Below are the code and all the weights of a small trained network. Each question names an input and a target symbol and asks about switching units off, where a switched-off unit gives its printed mean instead of its output.

import numpy as np


def w(rows, s, z=0):
    codes = np.array(rows[::2]) - 128.0
    scale = np.full(codes.shape[1], s)
    scale[-1] = z or s
    return codes * scale


def f(y):
    return np.maximum(y, 0)


def softmax(a):
    e = np.exp(a - a.max(-1, keepdims=True))
    return e / e.sum(-1, keepdims=True)


def log_softmax(a):
    a = a - a.max(-1, keepdims=True)
    return a - np.log(np.exp(a).sum(-1, keepdims=True))


def net(x, mask):
    ids = ['Ξαδελμφψ'.index(c) for c in x.split()]
    T = len(ids)
    res = E[ids] + P[:T]
    q, k, v = (res @ M[0].T for M in (Q, K, V))
    z = softmax(np.where(np.tri(T) > 0, q @ k.T / 4**0.5, -1e9)) @ v
    res = res + np.where(mask[0], z, O[0][:, -1]) @ O[0][:, :-1]
    y = f(res @ A[0][:, :-1].T + A[0][:, -1])
    res = res + np.where(mask[1:13], y, B[0][:, -1]) @ B[0][:, :-1]
    return log_softmax(res[-1] @ U[:, :-1].T + U[:, -1])


Q, K, V, O, A, B = {}, {}, {}, {}, {}, {}
E = w([
[168,85,188,109,56,160,235],'Ξ',
[151,158,111,190,181,158,135],'α',
[167,50,174,47,71,44,79],'δ',
[148,132,126,233,194,68,118],'ε',
[86,211,199,20,192,59,151],'λ',
[152,40,226,137,27,75,255],'μ',
[200,138,114,188,202,122,107],'φ',
[80,167,119,228,160,157,169],'ψ',
],0.0087)
P = w([
[197,167,125,208,168,134,245],'0',
[177,114,187,180,181,159,200],'1',
[187,174,173,160,105,147,171],'2',
[153,75,71,95,148,123,191],'3',
[146,34,215,93,160,186,125],'4',
[169,148,65,64,3,105,151],'5',
[138,32,88,14,72,129,140],'6',
[155,83,169,35,1,164,92],'7',
],0.0053)
Q[0] = w([
[63,133,151,144,204,165,40],'head 1',
[133,140,89,184,86,156,35],'head 1',
[91,176,19,93,176,90,130],'head 1',
[167,254,187,152,101,116,97],'head 1',
],0.044)
K[0] = w([
[204,210,167,242,80,141,171],'head 1',
[133,110,24,209,64,178,147],'head 1',
[136,30,180,186,252,181,199],'head 1',
[169,163,7,101,133,65,232],'head 1',
],0.036)
V[0] = w([
[251,96,142,82,178,19,47],'head 1',
[4,64,167,167,84,34,141],'head 1',
[108,143,129,27,78,231,160],'head 1',
[240,76,111,119,109,135,87],'head 1',
],0.014)
O[0] = w([
[139,145,233,202,110,183,21,253],'head 1',
[182,181,204,149,123,56,157,153],'head 1',
[175,148,66,127,194,148,199,56],'head 1',
[2,84,145,162,153,97,107,90],'head 1',
],0.0099,0.0042)
A[0] = w([
[80,188,88,190,201,145,82,1],'neuron 1',
[75,105,182,81,98,112,155,122],'neuron 2',
[144,152,68,239,184,174,106,158],'neuron 3',
[105,109,115,172,86,138,134,121],'neuron 4',
[129,66,27,141,128,131,127,149],'neuron 5',
[154,58,135,75,59,156,136,34],'neuron 6',
[92,231,124,175,231,113,138,107],'neuron 7',
[119,122,123,1,81,122,82,50],'neuron 8',
[109,108,150,52,141,158,119,97],'neuron 9',
[107,87,43,180,134,162,85,103],'neuron 10',
[100,177,55,160,234,139,117,64],'neuron 11',
[145,120,63,123,176,104,173,44],'neuron 12',
],0.015,0.0064)
B[0] = w([
[108,103,251,96,94,104,194,163],'neuron 1',
[165,129,58,135,113,86,118,253],'neuron 2',
[122,101,97,126,94,24,176,241],'neuron 3',
[122,105,157,117,172,157,95,234],'neuron 4',
[36,205,186,243,183,108,162,235],'neuron 5',
[122,184,150,91,173,114,83,179],'neuron 6',
[150,176,138,63,160,159,85,223],'neuron 7',
[69,69,125,165,136,163,184,151],'neuron 8',
[102,124,145,137,86,120,163,152],'neuron 9',
[184,81,58,60,212,193,145,194],'neuron 10',
[44,141,79,79,95,35,47,173],'neuron 11',
[185,89,137,62,19,236,123,231],'neuron 12',
],0.019,0.005)
U = w([
[115,68,159,76,127,176,149,54],'Ξ',
[71,92,160,195,86,172,19,220],'α',
[41,147,143,61,81,143,123,54],'δ',
[81,141,193,148,62,218,201,136],'ε',
[160,253,196,50,186,183,118,172],'λ',
[34,162,154,163,181,150,181,127],'μ',
[155,137,111,146,80,77,204,151],'φ',
[67,136,243,106,107,124,163,3],'ψ',
],0.0031,0.0037)

Each question gives the input, a string of symbols that net reads in full, and the target symbol t.
The units are the heads (4 rows each of Q, K, V and O) and the neurons (one row each of A and B). Each row of codes is followed by its name. A weight is (code - 128) times the scale printed after its matrix; where a second scale follows, it is the last column's (O, A, B and U).
mask holds one flag per unit, heads first, then neurons. A switched-off unit (its flag False) gives its mean, the last column of its rows in O or B, instead of its output. The means were averaged over made-up inputs and are rounded, as every weight is.
A unit's drop is (log p(t) with every unit on - log p(t) with that unit switched off) / (log p(t) with every unit on - log p(t) with every unit switched off).
The circuit of an input: a set's keep is (log p(t) with only the set's units on - log p(t) with every unit switched off) / (log p(t) with every unit on - log p(t) with every unit switched off). Starting from the 12 units with the biggest drops (on a tie, the unit counted first), units are removed one at a time, each time the one whose removal leaves the highest keep (on an exact tie, the one counted first), for as long as the keep stays at least 0.8.
units of the circuit, in order: the units of the circuit, biggest drop first
unit that matters most: the unit with the biggest drop
top k neurons: the k neurons with the biggest drops, biggest first
drop when u is switched off: that unit's drop, to one decimal
input φ ε ε λ Ξ ε, target φ: unit that matters most => neuron 3
input ε λ δ ε λ Ξ δ φ, target δ: top 4 neurons => (neuron 11; neuron 12; neuron 3; neuron 7)
input ε μ λ ε μ α μ φ, target μ: units of the circuit, in order => (head 1; neuron 5)
input μ φ δ μ μ α φ, target λ: units of the circuit, in order => (head 1; neuron 7)
input Ξ ε μ λ λ ψ ψ α, target ε: top 2 neurons => (neuron 12; neuron 5)
input ε ε ψ ε φ, target ε: units of the circuit, in order => (head 1; neuron 12; neuron 5)
input λ λ ε α ε δ Ξ φ, target ψ: units of the circuit, in order => (head 1; neuron 1)
input ε Ξ λ δ Ξ ψ, target ψ: units of the circuit, in order => (head 1; neuron 1)
input Ξ ε λ λ λ α, target φ: units of the circuit, in order => (neuron 3; head 1)
input μ ψ ψ, target λ: top 2 neurons => (neuron 7; neuron 3)
input φ λ λ ε μ ε φ λ, target ε: units of the circuit, in order => (neuron 8; neuron 9)
input ε μ φ λ μ λ ε α, target φ: units of the circuit, in order => (head 1; neuron 3)
input ε ε ε λ Ξ α ε α, target μ: top 2 neurons => (neuron 5; neuron 12)
input λ Ξ Ξ α, target δ: unit that matters most => neuron 11
input δ μ ε δ φ Ξ φ, target Ξ: top 2 neurons => (neuron 10; neuron 5)
input λ ε Ξ ε ε Ξ α, target α: drop when neuron 3 is switched off => 0.1
input ε ε Ξ ε α, target δ: drop when neuron 11 is switched off => 1.1
input ε ψ ψ, target α: drop when neuron 11 is switched off => 0.0
input λ ε μ, target λ: drop when neuron 6 is switched off => 0.7
